Small tables with named rows and columns. After each table, cells are looked up by row and column.

lidof =
cols = lof, mus, riz, fal, solalov
zimivo: [-0.22, 1.60, -1.33, -0.43, 0.52]
romene: [0.27, 0.40, 0.12, 0.24, -0.15]
gazov: [-0.22, 4.43, -1.46, 1.74, 0.45]
piv: [-0.30, 4.76, -7.04, 3.81, 0.50]
pimekiv: [-3.89, -6.36, 9.36, -3.74, 3.37]
muz: [-1.24, -4.02, 9.79, -4.21, -2.59]
kop: [0.21, -1.00, 1.04, 1.85, -0.01]
tipufoz: [1.00, 2.11, -2.18, 1.90, 0.45]
tiz: [0.09, 7.46, -6.59, 3.91, -0.79]
sogese: [3.05, 1.46, 1.19, 0.03, 1.67]

piv, solalov: 0.50
gazov, lof: -0.22
romene, riz: 0.12
sogese, lof: 3.05
sogese, solalov: 1.67
pimekiv, mus: -6.36
gazov, mus: 4.43
gazov, riz: -1.46
romene, mus: 0.40
kop, lof: 0.21
tiz, riz: -6.59
muz, lof: -1.24
kop, fal: 1.85
sogese, riz: 1.19
romene, solalov: -0.15
muz, mus: -4.02
piv, fal: 3.81
pimekiv, lof: -3.89
Row with the largest fal: tiz

babigon =
,kasep,mov,vezola,rolerit,zama,lef
gotime,7824,29781,-10347,37996,-18362,-6635
sagu,-57944,-3772,-2401,-35954,11403,-8911
gidar,26044,3238,-22034,-48519,-14756,5921
tarufe,-1700,15564,34218,50902,3178,9624

tarufe, vezola -> 34218
gidar, mov -> 3238
gotime, mov -> 29781
sagu, rolerit -> -35954
gidar, kasep -> 26044
gotime, rolerit -> 37996
tarufe, rolerit -> 50902
sagu, zama -> 11403
gotime, lef -> -6635
tarufe, lef -> 9624
Which row has the largest mov? gotime

gimel
|  | sumulob | sotuge | buki | vas | zok | gikamu | zote | puf | lolame |
|---|---|---|---|---|---|---|---|---|---|
| sefar | 2.64 | 0.57 | 2.34 | -2.52 | -1.28 | 7.25 | 8.44 | 0.47 | -1.02 |
| zos | 2.70 | 0.52 | -0.93 | 2.70 | 3.54 | 1.82 | 0.18 | 2.50 | 1.85 |
| mip | -1.20 | -0.06 | 1.72 | -0.74 | 0.78 | 0.41 | 0.76 | 0.35 | 1.52 |
| pas | 3.68 | 2.73 | 0.44 | 2.29 | 2.89 | -0.82 | -2.09 | -0.59 | 1.97 |
| lizatob | 1.39 | -0.26 | 1.81 | 3.07 | 3.41 | -2.18 | -5.71 | -0.13 | 2.24 |

What is the puf of lizatob in gimel?
-0.13
What is the sotuge of zos in gimel?
0.52
What is the gikamu of zos in gimel?
1.82
What is the sotuge of pas in gimel?
2.73
What is the puf of pas in gimel?
-0.59
What is the buki of pas in gimel?
0.44
What is the zote of zos in gimel?
0.18
What is the sotuge of lizatob in gimel?
-0.26
What is the sumulob of mip in gimel?
-1.20
What is the zok of zos in gimel?
3.54
What is the lolame of mip in gimel?
1.52
What is the zok of mip in gimel?
0.78
What is the zote of pas in gimel?
-2.09
What is the buki of sefar in gimel?
2.34
What is the vas of zos in gimel?
2.70
What is the lolame of pas in gimel?
1.97
What is the gikamu of mip in gimel?
0.41
What is the vas of mip in gimel?
-0.74
What is the puf of sefar in gimel?
0.47
Which row has the largest zok? zos

Table ruz
fields: nupotan, tak, dukobab, ribe, sori, remuro, tomav, vugati, zur
lud: [57.7, 78.7, 80.0, 86.8, 75.0, 15.2, 72.5, 78.2, 90.0]
fafo: [63.6, 19.7, 26.9, 55.1, 44.3, 7.5, 28.6, 25.7, 39.6]
kuf: [74.2, 75.5, 68.7, 53.7, 43.7, 15.8, 77.1, 79.3, 91.3]
fov: [39.4, 81.3, 85.2, 85.1, 73.0, 38.5, 64.0, 77.8, 62.6]
kuz: [21.3, 90.3, 86.0, 60.5, 71.5, 63.2, 72.8, 83.1, 60.7]
fet: [3.1, 35.3, 34.9, 43.2, 39.2, 30.5, 41.6, 37.0, 58.7]
ratofir: [56.7, 14.3, 20.8, 41.2, 37.7, 36.4, 27.0, 18.2, 28.2]
miv: [60.3, 24.2, 31.9, 47.2, 53.6, 30.0, 36.8, 31.0, 41.4]

fafo, remuro => 7.5
kuz, vugati => 83.1
fafo, tomav => 28.6
lud, sori => 75.0
lud, ribe => 86.8
fafo, ribe => 55.1
fet, remuro => 30.5
kuf, nupotan => 74.2
fov, dukobab => 85.2
miv, remuro => 30.0
fet, tomav => 41.6
fafo, sori => 44.3
Which row has the largest vugati? kuz

vuz:
         fafemis  pom  muz
sitatos      229  176  209
bel          145  182  159
sud          128  183  149
sal           87  186  125
tun           59  187  108
luves        156  181  165

What is the fafemis of sud in vuz? 128
What is the muz of sitatos in vuz? 209
What is the muz of tun in vuz? 108
What is the fafemis of sal in vuz? 87
What is the fafemis of tun in vuz? 59
What is the pom of luves in vuz? 181

Table giz
	zug	nep	fitugeb	zap	pap	nokona	raleke	vad	bugu	kuz
gabirus	6938	7687	4674	3841	5671	2514	1468	1891	395	4159
nid	6624	3812	271	7327	6075	4432	6687	7342	4482	6737
zif	6300	6171	3150	5118	3762	6068	6653	3675	5438	277
domu	845	5452	1307	1776	1076	314	2767	5912	7481	4090
rolep	841	6066	1062	573	1005	1978	4008	7417	2181	346
tibifet	432	1025	5233	6739	5035	6205	3535	6639	7727	2107
mudibe	3544	1395	4669	375	3222	1128	312	7088	7672	5263
zakug	2307	7382	4086	7296	644	5725	7268	7249	3512	5230
bemo	1358	5612	6717	5514	3789	6384	6529	3624	3331	2552
tar	1494	7559	4653	7727	529	6951	6111	5721	5857	748

raleke of tar is 6111
pap of tar is 529
zap of mudibe is 375
fitugeb of zif is 3150
nep of zif is 6171
raleke of nid is 6687

tuniza =
|  | zire | koz | tel | migak | pobil |
|---|---|---|---|---|---|
| mus | 114 | 98 | 35 | 112 | 127 |
| soko | 204 | 84 | 124 | 179 | 36 |
| kogov | 37 | 93 | 152 | 54 | 76 |
| zimim | 50 | 77 | 85 | 84 | 91 |

mus, pobil -> 127
zimim, migak -> 84
mus, koz -> 98
mus, migak -> 112
soko, pobil -> 36
mus, zire -> 114
zimim, zire -> 50
Which row has the largest tel? kogov

Table zab
,sazusi,rin,lerev,labe,tubobar,dun,bidozut,poz
gen,47838,59036,56406,51412,55993,51651,56705,47531
zarogik,52819,52269,68907,23812,50574,63655,46408,73096
poteve,59579,57122,75210,53360,49306,52111,40257,61674
bod,61283,53399,40566,41619,50002,57734,55932,44594
mede,66881,50698,45147,49791,43777,47617,53886,38430
lusomod,59422,47801,60632,58971,67434,65804,63320,39088
fulebu,43126,53555,64716,66825,40511,60408,60644,35041
taduf,66535,49130,66100,66700,32121,54136,45430,40787
fes,57966,69987,57242,56110,54428,57448,54946,22794
zezef,43526,56934,55129,52075,68567,45856,55482,76810
fil,48301,48864,33501,58083,57965,58977,56320,88045
gakaz,44462,44282,42988,52150,68343,54503,65944,36267

labe of mede: 49791
poz of fil: 88045
dun of mede: 47617
poz of mede: 38430
rin of zarogik: 52269
bidozut of zezef: 55482
dun of zarogik: 63655
rin of fulebu: 53555

